Below are the code and all the weights of a small trained network. Each question names an input and a class and asks about switching units off, where a switched-off unit gives its printed mean instead of its output.

import numpy as np


def w(rows, s, z=0):
    codes = np.array(rows[::2]) - 128.0
    scale = np.full(codes.shape[1], s)
    scale[-1] = z or s
    return codes * scale


def f(y):
    return np.maximum(y, 0)


def log_softmax(a):
    a = a - a.max(-1, keepdims=True)
    return a - np.log(np.exp(a).sum(-1, keepdims=True))


def net(x, mask):
    res = np.array(x, float).reshape(1, 8) / 4 @ E
    y = f(res @ A[0][:, :-1].T + A[0][:, -1])
    res = res + np.where(mask, y, B[0][:, -1]) @ B[0][:, :-1]
    return log_softmax(res[-1] @ U[:, :-1].T + U[:, -1])


A, B = {}, {}
E = w([
[88,72,139,104,249,106,235,116,199,99,89,221],'x0',
[159,5,47,35,122,32,121,114,54,143,80,88],'x1',
[129,131,127,127,126,128,129,129,130,130,126,128],'x2',
[20,140,27,232,127,70,127,149,87,152,109,142],'x3',
[173,9,205,229,145,130,106,194,118,207,162,164],'x4',
[157,146,89,136,172,59,174,119,211,165,240,8],'x5',
[161,197,202,142,83,48,243,193,46,75,138,131],'x6',
[93,103,194,123,2,37,87,44,177,110,198,221],'x7',
],0.0071)
A[0] = w([
[144,58,150,126,133,103,132,175,112,173,145,156,20],'n1',
[150,179,101,157,66,130,76,131,67,119,155,81,198],'n2',
[60,150,130,188,114,73,192,146,58,123,123,119,138],'n3',
[105,170,101,86,70,96,137,55,151,108,122,157,76],'n4',
[209,96,184,60,138,188,132,107,136,107,149,122,255],'n5',
[2,161,73,204,136,86,157,130,117,183,96,149,220],'n6',
[119,194,106,109,109,123,82,76,109,83,91,102,94],'n7',
[96,211,143,155,160,196,103,169,164,140,147,153,53],'n8',
[103,152,155,155,117,149,121,138,189,92,157,158,53],'n9',
[170,147,152,123,120,95,209,195,85,105,141,156,132],'n10',
[149,162,95,152,199,175,108,187,85,147,119,102,88],'n11',
[80,198,125,146,124,159,148,121,158,142,135,144,56],'n12',
[154,142,114,120,171,224,159,195,82,167,93,96,28],'n13',
[117,94,202,130,82,74,102,79,143,165,174,164,60],'n14',
[94,108,149,97,104,180,97,136,132,160,61,149,147],'n15',
[177,74,77,94,111,71,124,150,107,121,96,112,71],'n16',
[97,121,73,155,145,157,67,95,148,180,131,125,190],'n17',
[85,128,169,111,83,67,112,86,145,95,188,190,69],'n18',
[147,45,171,210,129,128,129,194,122,174,157,124,101],'n19',
[218,132,214,45,115,145,175,129,131,134,134,118,198],'n20',
[110,126,173,139,110,182,108,137,45,101,81,164,139],'n21',
[146,157,107,138,37,158,65,128,71,157,128,70,127],'n22',
[153,164,108,130,148,164,178,180,127,149,62,63,14],'n23',
[165,136,133,151,154,90,163,129,161,158,206,54,89],'n24',
[77,162,195,214,144,183,136,130,151,122,146,132,79],'n25',
[167,102,132,138,185,178,150,226,91,183,120,104,10],'n26',
[108,151,162,178,160,190,138,129,151,130,163,159,23],'n27',
[109,114,140,126,209,119,153,156,156,109,101,148,111],'n28',
[68,195,77,58,138,155,157,102,129,75,94,82,46],'n29',
[172,145,136,133,66,168,71,144,85,138,172,69,99],'n30',
[161,76,80,81,147,53,128,76,89,147,117,138,40],'n31',
[155,112,116,142,188,163,170,143,122,94,96,104,54],'n32',
[65,111,71,190,107,96,133,160,80,147,140,134,175],'n33',
[92,123,132,118,94,173,116,129,76,82,58,187,124],'n34',
[165,179,193,145,120,49,186,199,53,89,146,124,196],'n35',
[138,172,64,115,156,200,164,109,79,127,109,85,25],'n36',
[148,75,201,173,129,149,92,148,72,183,90,164,79],'n37',
[169,138,87,132,144,70,160,101,195,157,217,56,182],'n38',
[104,100,140,134,125,79,88,111,146,124,190,166,155],'n39',
[135,155,184,97,134,157,124,153,163,144,133,131,160],'n40',
[111,76,111,64,139,86,130,114,94,149,59,81,53],'n41',
[81,58,79,119,196,220,38,32,196,195,131,118,124],'n42',
[134,13,117,73,115,70,115,140,83,155,76,129,121],'n43',
[107,152,108,78,113,166,104,126,97,68,120,163,137],'n44',
[67,78,149,101,193,101,231,94,202,90,82,195,129],'n45',
[132,171,81,94,143,90,138,99,163,78,83,152,68],'n46',
[134,99,150,98,85,163,102,156,80,81,68,184,88],'n47',
[188,42,172,210,153,118,96,195,151,186,138,145,57],'n48',
],0.008,0.0016)
B[0] = w([
[161,169,154,82,120,147,189,132,128,117,163,112,166],'n1',
[126,72,161,151,134,96,121,181,170,105,148,49,195],'n2',
[115,77,118,130,141,175,75,71,148,49,67,115,196],'n3',
[82,138,157,69,86,159,162,173,89,129,146,167,187],'n4',
[96,96,136,83,208,63,43,98,162,106,93,152,207],'n5',
[114,100,184,77,188,54,57,93,152,78,113,123,221],'n6',
[110,140,168,92,124,146,192,185,164,136,140,84,179],'n7',
[199,180,155,156,143,95,104,88,50,144,153,113,190],'n8',
[162,179,138,156,102,100,107,112,63,137,151,116,172],'n9',
[166,101,94,151,85,211,126,94,113,71,77,105,201],'n10',
[110,78,110,101,102,124,108,128,103,155,173,183,201],'n11',
[183,188,154,109,131,67,116,89,98,153,125,94,174],'n12',
[95,84,112,117,85,114,86,95,104,180,190,198,209],'n13',
[80,90,107,126,115,137,130,108,50,160,171,186,184],'n14',
[121,139,98,174,150,143,131,119,152,149,88,127,177],'n15',
[197,191,128,137,133,97,109,94,97,150,150,100,184],'n16',
[131,97,111,137,104,166,133,88,148,39,80,104,193],'n17',
[78,86,100,132,77,131,129,124,82,171,198,214,199],'n18',
[69,209,203,2,146,178,188,162,168,110,122,83,193],'n19',
[90,70,138,98,174,80,58,60,156,68,73,140,213],'n20',
[120,145,58,204,166,115,162,143,151,164,95,145,191],'n21',
[157,61,173,171,130,111,130,208,167,155,174,70,201],'n22',
[81,105,138,141,84,127,112,112,93,156,148,172,195],'n23',
[103,135,41,185,154,115,175,129,141,182,63,159,207],'n24',
[184,189,135,135,128,74,117,87,96,143,121,109,193],'n25',
[90,95,122,92,104,141,120,136,66,163,161,193,205],'n26',
[191,226,136,138,109,106,109,130,95,127,157,93,178],'n27',
[160,76,163,175,84,131,119,185,147,126,167,142,192],'n28',
[82,168,204,30,114,176,169,189,132,133,138,146,203],'n29',
[137,71,149,173,135,110,120,190,169,117,133,84,191],'n30',
[204,193,148,145,116,99,120,104,86,161,161,96,188],'n31',
[107,67,129,122,75,116,111,126,114,170,175,174,185],'n32',
[114,119,188,62,190,70,54,75,162,94,113,144,189],'n33',
[104,173,69,169,180,109,162,140,164,190,111,148,195],'n34',
[144,81,50,136,96,203,147,65,101,76,68,86,230],'n35',
[92,131,131,103,74,141,109,153,98,154,184,173,190],'n36',
[94,177,142,96,138,138,190,161,181,143,76,139,185],'n37',
[74,168,26,149,182,98,202,102,189,216,79,159,232],'n38',
[75,113,118,115,108,181,117,131,98,149,174,155,171],'n39',
[149,128,144,119,164,102,88,88,117,122,112,105,168],'n40',
[191,193,174,149,138,91,110,89,88,149,152,108,192],'n41',
[144,112,80,152,67,207,151,66,105,38,102,88,254],'n42',
[198,184,130,128,125,112,131,121,89,170,138,94,207],'n43',
[103,170,97,127,164,133,158,147,183,140,91,121,172],'n44',
[194,40,192,234,93,109,122,241,220,128,182,63,247],'n45',
[125,148,193,101,109,178,175,167,129,127,112,97,179],'n46',
[111,152,43,167,165,105,142,127,153,167,112,163,191],'n47',
[91,176,187,44,119,184,201,169,109,122,94,84,200],'n48',
],0.0062,0.012)
U = w([
[75,196,186,23,120,176,205,189,139,122,118,117,198],'0',
[69,76,114,117,59,131,100,127,59,172,200,221,2],'1',
[246,221,147,147,137,83,107,93,64,153,145,109,73],'2',
[164,44,166,212,118,118,118,237,204,121,152,89,168],'3',
[78,164,32,175,206,115,182,130,186,185,68,155,80],'4',
[144,85,76,140,81,215,131,58,112,23,67,104,161],'5',
[84,89,165,59,231,73,19,74,164,75,85,144,178],'6',
],0.011,0.0014)

Each question gives the input, the list of numbers given to net, and the class t.
The units are the neurons (one row each of A and B). Each row of codes is followed by its name. A weight is (code - 128) times the scale printed after its matrix; where a second scale follows, it is the last column's (A, B and U).
mask holds one flag per neuron, in row order. A switched-off neuron (its flag False) gives its mean, the last column of its row in B, instead of its output. The means were averaged over made-up inputs and are rounded, as every weight is.
A unit's drop is (log p(t) with every unit on - log p(t) with that unit switched off) / (log p(t) with every unit on - log p(t) with every unit switched off).
The circuit of an input: a set's keep is (log p(t) with only the set's units on - log p(t) with every unit switched off) / (log p(t) with every unit on - log p(t) with every unit switched off). Starting from the 12 units with the biggest drops (on a tie, the unit counted first), units are removed one at a time, each time the one whose removal leaves the highest keep (on an exact tie, the one counted first), for as long as the keep stays at least 0.8.
circuit, biggest first: the units of the circuit, biggest drop first
most important unit: the unit with the biggest drop
top k neurons: the k neurons with the biggest drops, biggest first
drop of u: that unit's drop, to one decimal
input [1,5,-5,8,-2,5,-4,0], class 6: most important unit => n6
input [1,-1,0,8,-7,2,-1,6], class 6: top 2 neurons => (n6; n33)
input [1,1,-7,-7,3,4,-3,-7], class 1: circuit, biggest first => (n26; n13)
input [-5,-3,6,8,-2,-2,4,-6], class 6: top 3 neurons => (n6; n33; n3)
input [7,3,2,5,7,3,-2,3], class 0: circuit, biggest first => (n19; n48)
input [5,7,5,-4,-7,2,-3,-2], class 0: top 2 neurons => (n29; n46)
input [2,3,-2,-5,5,5,-3,-4], class 0: top 2 neurons => (n48; n19)
input [-6,-8,-3,4,-3,0,-1,-5], class 2: top 2 neurons => (n8; n45)
input [-1,6,0,-4,0,-5,7,5], class 5: top 3 neurons => (n35; n10; n20)
input [3,6,-7,-2,-6,0,-5,1], class 0: circuit, biggest first => (n29; n46)
input [3,-6,-6,-6,8,6,-1,-4], class 0: top 2 neurons => (n48; n19)
input [7,-8,2,-6,-8,2,-7,3], class 0: top 2 neurons => (n29; n4)
input [5,-7,-5,-6,3,5,-8,-7], class 5: top 3 neurons => (n42; n17; n18)
input [4,3,3,-8,4,4,1,-1], class 6: circuit, biggest first => (n20)
input [6,-6,4,-3,-7,-6,8,-5], class 5: top 2 neurons => (n35; n10)
input [-4,-2,-5,5,-7,8,5,3], class 4: top 2 neurons => (n38; n24)
input [5,2,-2,4,-6,-8,8,-7], class 4: top 3 neurons => (n34; n21; n47)
input [-2,5,5,-2,-2,-5,-2,-1], class 2: circuit, biggest first => (n41; n43)
input [-6,3,8,-5,-6,6,8,0], class 5: top 4 neurons => (n35; n45; n10; n20)
input [-4,7,-7,-1,5,-2,7,5], class 2: top 4 neurons => (n43; n42; n16; n31)
input [-1,-6,-8,2,-6,4,-1,-2], class 0: circuit, biggest first => (n29)
input [8,0,-2,1,4,7,-7,-8], class 1: circuit, biggest first => (n26; n13; n32)
input [4,2,-3,8,-1,-1,5,-4], class 6: drop of n6 => 0.3
input [7,-4,1,-4,1,-8,3,-5], class 4: drop of n21 => 0.5
input [-7,-1,-5,6,0,-4,-7,2], class 3: drop of n35 => 0.2
input [-7,-7,0,-7,3,-5,8,7], class 5: drop of n32 => 0.1
input [7,-8,-2,-8,-1,1,5,-1], class 2: most important unit => n27
